[ 180 -103   41 -340   -9 -108  105    0  125  -70  100  131 -111  168
 -118   80 -177  -14  -31  121  238 -119  -22  106  257  154   62   63
   33  121   55 -177   97   60   64] => j_675
[ 282 -104   52 -283  -37 -179 -180   46  268 -246   72   79    2  158
 -315  100 -189   87 -109   57  149   29   11  166  160  106  154   -2
   33   59    6 -143  205   44   50] => j_765
[  73   42   32  -14   43  240  186   56  168  177 -111  190   64  146
  110  139  162  -40   69  109   43 -142  -15  -23  -20  112  -74   69
  164   11   24 -134 -136   50   54] => j_69
[-132  234   69  219   49   10  -38  -41   48   99 -165   27   11 -187
  117  132  196  211   86 -328 -202  -37    1  -53   90  -34   18  -42
  -44  -16 -176   -4 -203 -245 -201] => j_158
[ -70 -128  -53 -385   97 -150  242  -76   16   50   21  117 -285   56
  173   12  -83 -112  -14   76  201 -268  -80  101  253   69   -5   89
 -140  163  119  -37   92  -70   66] => j_469
[-131  151  -59   41  155  321  416   16 -133  151 -136  -36   14   40
  220  207  358  -86   70   89 -239 -274  -91 -184 -221   66 -157  126
  105  -33  -32 -143 -160   -8  103] => j_471
[ 144  -55  -44  -13  -50  -17 -241  138   20 -177  -12  -48  149   70
 -345  -28   30   31  -83  115  -97  173   29  -12 -293  -43   54  -43
  -24  -36  -17  -85  217  163  112] => j_471
[ -40   44  -79  -47  187  127   16  105  177  216 -236  132   47   39
  150   78  284  -94  -23   57 -205 -125  -91  -65 -155   -7  -13   16
   85   -8    7   25  -28  -19   45] => j_242
[-138   61  -99  -82  220  251  277   42   20  300 -238  114  -14   89
  351   40  319 -231   57  139 -102 -201 -122 -129 -159   40 -136  121
   79   14   88   12 -102   34  104] => j_242
[-284  383   42  490   76  347  165  -69   41  411 -279   44   69 -135
  438  174  450   42  185 -277 -353 -114  -38 -226  -27  -60 -174    8
   29  -88 -117   23 -487 -194 -255] => j_471
[  47  -54  -23 -300  101 -116  265  -33  -60 -231   85 -124 -123   23
 -154  169  -44   50  -46  127   -9 -236 -129   64   91  127    6   92
  -44  125    9 -178  117  -11  189] => j_167
[-186  216 -117  212  250  516  113  174  105  477 -438  145  174   74
  438  115  608 -225  100   56 -379 -161 -106 -238 -452  -21 -196   35
  219 -177  -50   35 -225  -45    5] => j_765
[ -38   76   16   68   86 -214 -391   26  315  143 -243  113  -43 -157
   14   22   63  158  -14 -294 -164   55  -27   91  131 -120  162 -175
  -76   23 -105  111  -15 -221 -241] => j_158
[-141 -112   35 -218  -72    3  505 -131 -403   82  166  113 -291  207
  247 -159 -119 -263   51  220  462 -255   35   11  257  206 -166  214
 -170  194  166 -108  -11  136  218] => j_675
[  48   -7  -39 -145   40  -96 -216  -22   87 -125   53   74 -135  -13
  -46  -98 -154  -30  -13 -139   72  184   99    9  -77  -85  106    5
 -107  -39  -91   15  190  -33 -219] => j_469
[  84  -49  -35 -244  129 -141   71   16   64 -234   58 -154  -76  -12
 -208  158  -27  116  -79   46 -118 -167  -99   79   28   55   39   61
  -43   61  -40 -193  142  -61  182] => j_469
[ 163 -151 -177 -382  321    5   31  257  140  -36 -131 -124   91  184
 -239  101  168 -155 -200  392 -199 -216 -178   80 -381   68  -22   49
  231  -16   74 -204  240  157  396] => j_675
[  -3  119   81  113   -5  197   74  -43  180  241 -136  268  -16   73
  224  128  119  -12  110 -131   44  -43   64    3  204   66  -20   41
  124  -29  -32  -17 -227  -87 -210] => j_564
[ 216  116  -94   64  112  443  -62  311  288   43 -221   67  412  168
 -180  217  413  -27  -69  243 -364   -9  -64 -152 -527   35  -64    9
  373 -215  -45 -172   -1  195  204] => j_469
[ 142  130 -195   82  191  488  -97  323  181   75 -217 -145  391   77
 -173   94  497 -107  -88  257 -527  143  -69 -276 -899 -133 -110   20
  287 -207   -3  -78    7  237  161] => j_564
[ 146  -59    0 -170   62  -98 -261   31  165 -157    9   82  -26  -43
 -159  -40  -77   41  -32 -135  -69  230   68    6 -124  -97  127  -18
  -42  -51 -101   24  207    7 -179] => j_242
[ 144 -123   40 -310   -8  -35  272  -45   52  -62  126  118 -143  210
  -23   58 -160  -76    6  206  304 -209   -2  110  222  179    7  150
   40  103  121 -187   74   86  124] => j_69
[-138   39  -33 -117  165  -43  105   17   45  223 -209   94 -166   11
  235  -12  133  -63   45  -27   30 -228 -120   67  152   32  -73   21
  -73  123   12   44  -73  -71   14] => j_675
[ 105  -92   20 -221   65 -462 -432   31  234 -158  -81  102 -144  -56
 -239  -13 -174  194 -106 -225   32   45   -5  266  246  -73  249 -137
 -190  133  -90   35  232 -145 -139] => j_471
[ -72 -132   91 -347  -69 -270   99 -261 -113  -62  205  245 -494  -17
  246 -123 -401  -17  137 -342  451   18  182  125  499   -1   74   88
 -291  112  -23   18   61 -205 -391] => j_765
[   5   51  146  -40 -117  -51  131 -124  101   65   27  231 -142   98
  152   82 -137   58  103 -132  333  -64   44   84  448  112   65   52
  -34   84   14  -23 -123 -115 -207] => j_765
[ 180 -132 -120 -279  124   57  -13  169    4 -217   58  -68   66  162
 -265  -14    1 -143 -151  274  -31   32   11    5 -428   15   -8  109
  136  -97   26 -154  329  212  236] => j_469
[ 108 -155  -41 -348   77  -41  -27   22   20 -122   57   88 -155  100
  -39  -42 -101 -107  -33    6   76   16   75   45  -90   15   -2   92
  -21  -37    0  -87  232   35   -8] => j_765
[  25  -47  -30 -318  139  -26  294   16  -78 -161   26  -86 -128   72
  -84  138   51   16  -62  120  -41 -302  -97   35  -11  135  -40  138
  -26   87   27 -192  114  -21  252] => j_765
[ -39  232   54  212    0  276   64   10  175  293 -158  261   90   40
  265  138  219  -10  119  -99  -52  -37   13  -93  100   29  -76  -24
  123  -49  -56  -23 -304  -75 -217] => j_675
[ 225  -71  115 -200  -83 -187 -133   21  175 -190   78  115   -7  113
 -263   90 -204  141  -55    6  223   48   36  144  203  100  196  -12
   42   55  -17 -131  180    7  -21] => j_158
[ 181    0 -105  -42  156  111 -300  174  209  -45 -104  -13  156   54
 -213   42  157  -58 -110   67 -316  184   21  -73 -517 -122   45  -23
  148 -167  -76  -56  184   87  -69] => j_471
[  30  113   27  284  -95  115 -224  104   98   67  -77   52  186   34
 -107  -11  166    6  -36  -27 -128  149   62  -66 -194  -27  -11  -13
   18  -65  -53    3  -16   47    2] => j_564
[-270   71   60   87 -141  200  433 -171 -282  309   23  254 -230  113
  519 -113   62 -269  177  -27  336 -155   92 -122  237  106 -180  157
 -171   65   98    5 -259    2  -80] => j_765
[  30   96  -51  -49  175  108   71  119   87  -93 -103 -139  147   -7
 -112  177  230   86   -9   44 -308  -80 -121  -72 -250   21   -4   39
  100  -40  -73 -154   13   -2  154] => j_242
[-119   81   40   51   65 -158 -257  -60  214  227 -207  166 -151 -142
  235  -18   33   96   89 -340  -26   22   -5   73  275  -85   86  -98
 -127   40  -89  126  -93 -266 -308] => j_158
[-127  -30   48  -17 -137   28  247 -105 -231   50  112  170 -165  126
  197 -119  -80 -151   62   47  333 -121  105    0  246  113  -82  131
 -169   60   73  -68  -19   57   67] => j_469
[ -16  -34   -5 -271  112 -129  257  -73 -145 -144   90 -119 -179   21
  -26  105  -83   19  -12   48   58 -194  -74   38  127   70   24  111
 -101  131   18 -175   77  -39   92] => j_471
[ -89   80  -43   22   90  275   85   -3    0  237  -94  192  -89   11
  339  -11  172 -195   86 -120  -60   41   91 -144 -187  -55  -93   88
   62 -115  -60   52  -89  -45 -227] => j_564
[-110  -21  -27 -260  110  128  655  -77 -289   -5   83  -71 -202  112
  200  103   58 -142   39  230  103 -466  -86  -63   51  188 -173  247
   -4  121  112 -203  -28   59  315] => j_69
[ -68  182  -63  224  103  376  -36   56  178  265 -162  168  156   -6
  282   67  364 -132   64  -96 -300  108   61 -222 -390 -123 -122   17
  137 -182  -76   53 -159  -25 -206] => j_242
[ -85   86   46  192 -140   87   67  -99  -73  139   28  112    1  102
  129  -40   38  -96   55    5  142   30   75  -80   47   25  -69   53
  -97   46   62  -19 -113   35  -64] => j_471
[-332  205  -79  144  187  354  455  -31 -121  511 -315  190  -43    1
  601   66  457 -178  163   -2  -70 -338  -96 -127   -9   27 -311   99
   62   42   53   99 -390 -108  -22] => j_675
[ 192  -16  -22 -121   61  259  136  176  164   30  -70   62  195  224
 -111  138  194  -79  -32  271  -77 -104  -64  -18 -201  121  -42   78
  260  -40   58 -177    9  187  221] => j_564
[  -5  229  -37  200  157  159 -142  142  120  -23 -220 -119  204  -76
 -113  220  340  158  -24  -82 -467  -14  -69 -104 -307  -71   -6  -50
   87 -125 -165  -98  -66  -74  -36] => j_471
[ 158 -230   82 -508  -66 -234  255 -122  -21 -203  227  191 -254  212
  -81   45 -351  -39  -36   94  446 -224   46  180  463  168   80  133
  -84  133  149 -180  188   23   60] => j_765
[  -8  -60  -63 -121   50  259  304  108 -207   60  -26   51   24  235
   54  -29  172 -272   -2  360   47 -179  -47  -81 -212  151 -177  173
   66  -24  125 -181   65  240  342] => j_167
[ 203 -316   24 -458 -102 -338  -31   24 -152 -418  250  -29 -163  209
 -393 -134 -352  -42 -138  203  336  -25   59  185  126  133  106   91
 -189  106   90 -190  422  181  290] => j_765
[ 224 -191 -102 -411  215 -191 -173  235  174 -247  -85  -95   36  141
 -406   47   12  -14 -273  222 -119 -136 -110  165 -253   50  121   10
   95   19   35 -109  392  135  368] => j_564
[  45  -58    7   -7  -26   40   78   68 -113  -14   22   50   24  148
 -108  -77   50 -121  -58  224   58  -92   34    2 -156   84  -43  102
   -4    0   65 -106  121  140  218] => j_69
[ -11   66  -54  -10  144 -126 -271   69  299   82 -199   75  -25  -50
    8   43   81   39  -48 -115 -112    7  -64   97   33  -77  109  -90
  -39   15  -72   47   26 -125 -118] => j_469
[ 184  -18  -44 -131   81  230  162  133   65  -27  -57   57  191  249
 -150  162  177 -101  -82  335  -49 -144  -39  -35 -210  115  -68  105
  219  -48   98 -210   66  215  238] => j_471
[ -44 -181  -24 -465   91 -330  180 -117  -37 -102   95   38 -382   83
   32  -71 -273  -76  -66   83  375 -247  -74  231  357  106   83   95
 -214  242  120  -27  203  -56  106] => j_469
[ 102 -104   -9 -325   82 -161  216   17  -66 -267  100 -124 -106   22
 -265  168  -66  108  -77  104  -22 -229 -116   80   60  102   58   84
  -29  116  -11 -202  176   -4  232] => j_167
[ 201  -15  129 -150  -62 -245 -240  -42  306 -173   42  205  -54   48
 -181   63 -222  171   -8 -168  158  125   72  208  405   70  204  -35
  -29   74  -53  -71   81  -55 -179] => j_242
[  46  107   75   55  -55  184  145  -21  132  169  -41  186    3  134
  157   82   81  -42   91  -25  130  -39    7  -28  129  104  -38   98
  103   20   17  -44 -192    8  -93] => j_564
[  36  159   42  247   42 -133 -379   12  312  -59 -128  -77   89 -224
 -195  222  124  334  -13 -352 -401  130   -8   46    3 -138  110 -157
  -41  -32 -232  -17  -65 -248 -248] => j_471
[ 212 -182  -23 -370   45 -506 -475   43  315 -353   48    1 -106  -20
 -404   -2 -311  156 -129  -98   37   99  -25  303  226  -52  295 -172
 -145   92  -61  -27  386  -66  -63] => j_167
[-124   81  -40  -76  119  133  505  -47 -143   81   11 -104  -68   28
  178  193  191  -55   28  134 -101 -365 -121  -98   17  109 -198  148
   38   70   49 -165 -150  -27  197] => j_675
[ 219 -242   56 -581   -1 -258  206  -58  -12 -342  247   73 -186  215
 -248   47 -380    0  -72  204  422 -142    0  224  360  194  167  126
  -30  183  123 -214  301  110  177] => j_242
[-185   80   -7  -64  125  -24  128  -98   71  256 -122  219 -222    2
  430  -13   60 -109  117 -126  140 -200  -17   86  255    9  -47   26
 -118  113   17   37 -148 -181 -162] => j_69
[  68  112   55   -2    8  208  114   12  108   99  -97  179  111  140
   75  145  126  -19   80   18   42  -41    6  -49   28   76  -26   46
  136  -21    5 -120 -110   46  -80] => j_471
[-235  217   38  365  -83  344  218  -50  -79  423 -124  243   -1   44
  471  -55  280 -190  180  -55   53  -65   91 -205  -36   30 -189   91
  -38  -48   -5   26 -329  -19 -147] => j_69
[-129   25   22 -104   37 -204  -44  -65  133  108  -97  169 -243  -71
  196  -11  -55   32   30 -199  113 -116  -38  122  351  -21   61  -28
 -191  118  -12   77   -9 -176 -158] => j_469
[  75 -190   23 -426  -26 -327  -65 -172   62 -218  251   92 -319  -22
  -16 -113 -434   11   50 -195  319  165  113  129  289  -76  169   20
 -218   99   14   -2  214  -65 -282] => j_242
[  65 -144   -5 -495   36 -292  231  -61  -56 -326  186 -101 -258   20
 -186  110 -231  108  -61   25  149 -244  -64  108  241   91   88   82
 -184  178   36 -185  219  -47  144] => j_765
[  15  -62  -56 -214   92   88  125  -37  -36   54   23  141 -187   87
  169  -43    8 -212   19  -22   52  -14   84  -43 -125   -4  -53  148
   25  -59    6  -11   91   17 -110] => j_564
[  66   97   17   92    0  -89 -468   12  285   15  -35  150  -34 -110
  -17  -35  -50   71   32 -348 -128  310  126   21  -43 -162  126 -147
  -42 -115 -217   69   41 -158 -443] => j_675
[  14 -104   46 -305  -60 -374 -152 -173   38 -195  193  153 -369  -80
  -17 -151 -410   60   20 -298  333  132  138  168  358  -65  160    3
 -301  105  -53   43  192 -140 -335] => j_469
[ 212  -88  -92 -141  171 -216 -492  185  364 -134 -144  -43  115   15
 -369   76   46   81 -206   16 -264  106  -50  136 -253 -102  154 -122
   49  -30  -67  -42  289    1   42] => j_471
[   2   12   27 -103  -15 -267 -258 -136  168  -52   95   99 -236 -134
   27  -90 -261   77   50 -360   90  206  119   90  200 -148  125  -93
 -166   16 -110   89   53 -179 -458] => j_675
[  67  -54   14   17 -109  -16 -117   53  -40 -102   76   41   59  113
 -154  -52  -58  -59  -29   94   88  105   55   -8  -68   31   38   -1
  -49  -32   -5  -86  137  111   77] => j_167
